Look-ups in named tables: a row name and a column name give one cell, copied from the table.

fefanip
         tokod  tobod
fomet     0.83   0.47
dar       0.82   0.13
sedo      0.83   0.65
lov       0.90   0.47
ravo      0.79   0.32
kedonu    0.74   0.62
noke      0.71   0.53
nafamo    0.86   0.63
dusodus   0.71   0.60
zov       0.75   0.64
vifisir   0.79   0.64

kedonu, tokod => 0.74
ravo, tobod => 0.32
nafamo, tobod => 0.63
nafamo, tokod => 0.86
dusodus, tokod => 0.71
fomet, tobod => 0.47

bevez:
fields: ralida, ror, bep, nuv, dob, par, zodudef, noguriv, mufadag, fenekil
zisefif: [8346, 1043, 776, -3581, -1618, -1792, 7500, -4090, 1288, -3716]
lidukis: [-975, 1114, -1196, 1334, 692, 157, -773, 570, -1301, 2083]
gud: [810, 730, 524, 401, 20, 9, 797, 582, 694, 463]
masamov: [690, 587, 555, 605, 693, 658, 658, 487, 533, 580]
gekar: [-1938, 7110, -7797, 4131, -892, -3998, -947, 958, -7262, 9172]
mos: [598, 700, 573, 571, 670, 682, 663, 613, 530, 700]
fipe: [-386, 7569, -4991, 890, -4725, -6128, 1572, 2428, -3733, 6889]
lubus: [-263, -2579, -2190, 2732, -2387, -4362, -3197, -1564, -441, -1643]
bof: [497, 541, 351, 801, 678, 538, 392, 475, 364, 690]
sitode: [-1992, 2893, -3777, 2129, 659, -705, -1332, 452, -3971, 4591]
nupid: [441, 501, 733, 585, 813, 895, 501, 670, 642, 595]
pumave: [675, -3537, -4074, 6179, -2555, -6612, -4779, -2823, -1149, -1569]

fipe, ror -> 7569
sitode, bep -> -3777
gud, noguriv -> 582
fipe, ralida -> -386
lubus, fenekil -> -1643
gud, zodudef -> 797

buv.tsv
	nal	mivir	vuv	golukeg	pab	vukezor	mep	faz
ked	43751	41180	48107	43535	40478	47182	43725	46010
gigag	43981	43637	43909	45222	42806	43402	43917	43663
togu	50819	40991	46111	40422	41588	47040	41849	45452
dum	49067	44569	40936	47174	42395	45060	47611	52083
bod	45009	40403	44789	44237	42159	43560	44878	46889
kanuvop	45477	45961	44659	45428	43861	43335	46322	48291
pizeso	47312	43731	43576	43606	41833	43799	43344	44033
zalu	43368	33968	37538	44386	36063	24145	56414	43001
lagig	44721	44672	42947	46052	41598	44320	45638	43613
begaleg	49148	45517	76581	42617	39494	56115	39102	45056
zubora	44654	45781	44078	43803	41572	42812	43579	44850
nafe	44891	44386	43459	43726	42732	44046	45673	46195

vuv of zubora = 44078
mivir of togu = 40991
nal of ked = 43751
faz of pizeso = 44033
golukeg of nafe = 43726
nal of pizeso = 47312

nen.csv
,fofiga,doladed,miside,mip,nar,gefeb
pevimin,199,187,162,174,125,204
giz,212,175,158,195,145,201
rer,93,220,51,114,234,165
sikobob,109,73,168,58,97,88
poro,184,155,123,181,66,214
zan,84,210,39,158,165,229
zor,165,205,234,44,51,100
lupopam,135,179,36,152,113,41
navo,182,196,106,71,78,119
lag,117,195,187,219,95,146
lamiges,101,212,162,105,192,51
nur,147,217,173,179,106,107

zan, mip: 158
sikobob, nar: 97
nur, miside: 173
lupopam, fofiga: 135
giz, miside: 158
nur, doladed: 217

Table tar
,gini,koposo,por,zoz,dul,nam,mokopu
remife,134,156,152,114,147,161,153
buvob,122,156,149,63,156,163,145
sotepe,155,146,140,231,152,153,139

What is the gini of buvob in tar? 122
What is the nam of buvob in tar? 163
What is the por of buvob in tar? 149
What is the nam of sotepe in tar? 153
What is the nam of remife in tar? 161
What is the koposo of remife in tar? 156
What is the dul of buvob in tar? 156
What is the zoz of remife in tar? 114
What is the dul of sotepe in tar? 152
What is the por of sotepe in tar? 140
What is the gini of sotepe in tar? 155
Row with the largest mokopu: remife

kuzilag =
|  | zoti | vasufaf |
|---|---|---|
| roniv | 0.47 | 0.92 |
| lupidaf | 0.35 | 0.33 |
| fal | 0.77 | 0.76 |
| zir | 0.32 | 0.17 |
| fama | 0.30 | 0.84 |
| nef | 0.64 | 0.38 |
| fino | 0.55 | 0.62 |

zoti of nef: 0.64
vasufaf of zir: 0.17
vasufaf of fama: 0.84
vasufaf of roniv: 0.92
vasufaf of fal: 0.76
zoti of fal: 0.77
zoti of fama: 0.30
vasufaf of nef: 0.38
vasufaf of lupidaf: 0.33
vasufaf of fino: 0.62
zoti of zir: 0.32
zoti of roniv: 0.47
Which row has the largest vasufaf? roniv

tov =
        gipiva  bosigu  murab  piri  fim  sezo
rizu        19      15     15    59   79    16
vivam       15      94     32    14   12    36
dofezo      16      85     51    16   14    21

What is the fim of rizu in tov?
79
What is the gipiva of rizu in tov?
19
What is the murab of dofezo in tov?
51
What is the piri of rizu in tov?
59
What is the bosigu of vivam in tov?
94
What is the fim of vivam in tov?
12
What is the gipiva of dofezo in tov?
16
What is the sezo of vivam in tov?
36
What is the bosigu of rizu in tov?
15
What is the murab of rizu in tov?
15
Which row has the largest fim? rizu

sosopa
         kemunor  dukom   tudo  razune   fupa
velob      5.412  1.998  5.583   5.439  5.103
kudi       3.924  4.721  2.977   3.059  3.524
mobibo     5.308  5.658  2.499   5.080  4.329
roko       5.947  7.157  4.186   3.633  3.755
ponunu     5.315  2.594  3.039   6.199  4.995
lizirum    7.273  4.599  4.823   3.192  3.088
gez        4.043  6.232  7.395   4.240  5.496
sakev      2.775  4.371  3.223   4.278  4.694
rera       4.454  5.997  6.435   1.899  3.602
folivi     6.215  4.567  5.578   8.085  6.680
pozun      2.178  5.581  4.067   4.789  5.477
sop        6.269  6.602  3.469   4.617  4.054

dukom of lizirum = 4.599
tudo of sakev = 3.223
fupa of pozun = 5.477
tudo of velob = 5.583
razune of sakev = 4.278
tudo of folivi = 5.578
kemunor of pozun = 2.178
kemunor of velob = 5.412
Row with the largest fupa: folivi

nofafa.tsv
	vit	tonudom	lud	kuzis	tolutu	sefiti	mudet	kulazi	pil	lumamin
konolam	-3074	-1130	-2386	-1713	-1817	-1571	203	-2491	-3711	882
fulut	-2363	-2141	-2922	-3086	-3399	-403	1178	-3986	-7325	-693
kodag	1922	-866	1599	-3953	1527	-481	-4604	-8094	-9450	1859
fas	-3991	-1095	-580	-557	-379	-1726	-2605	698	211	2952
gep	-22	-3716	-1750	-1246	-2157	-1076	-1951	-1593	-2146	-4
bitukig	-422	-1467	-4543	-3125	-2413	-1336	1010	-5347	-6050	-2121
vopeda	-4424	2257	-1102	-1848	968	-1218	-2757	-3589	-2364	624
tas	-9171	899	-5167	-2155	-9724	-602	272	1502	1365	-5048
nos	-764	-2000	-3402	-1042	65	-2863	-2685	-4078	-1604	-2305
pota	9276	-3145	-2293	4364	3715	-5240	6070	3563	-7850	-1441
rovom	1022	-3951	-851	-2935	-4022	-2033	-2171	-750	-2686	-2259
dob	1883	-2598	-812	-1854	-2608	-2489	-3070	-1488	232	-3965

pil of dob: 232
lumamin of pota: -1441
vit of rovom: 1022
lumamin of dob: -3965
sefiti of rovom: -2033
vit of konolam: -3074
tonudom of nos: -2000
tonudom of gep: -3716
lud of bitukig: -4543
pil of konolam: -3711
kuzis of dob: -1854

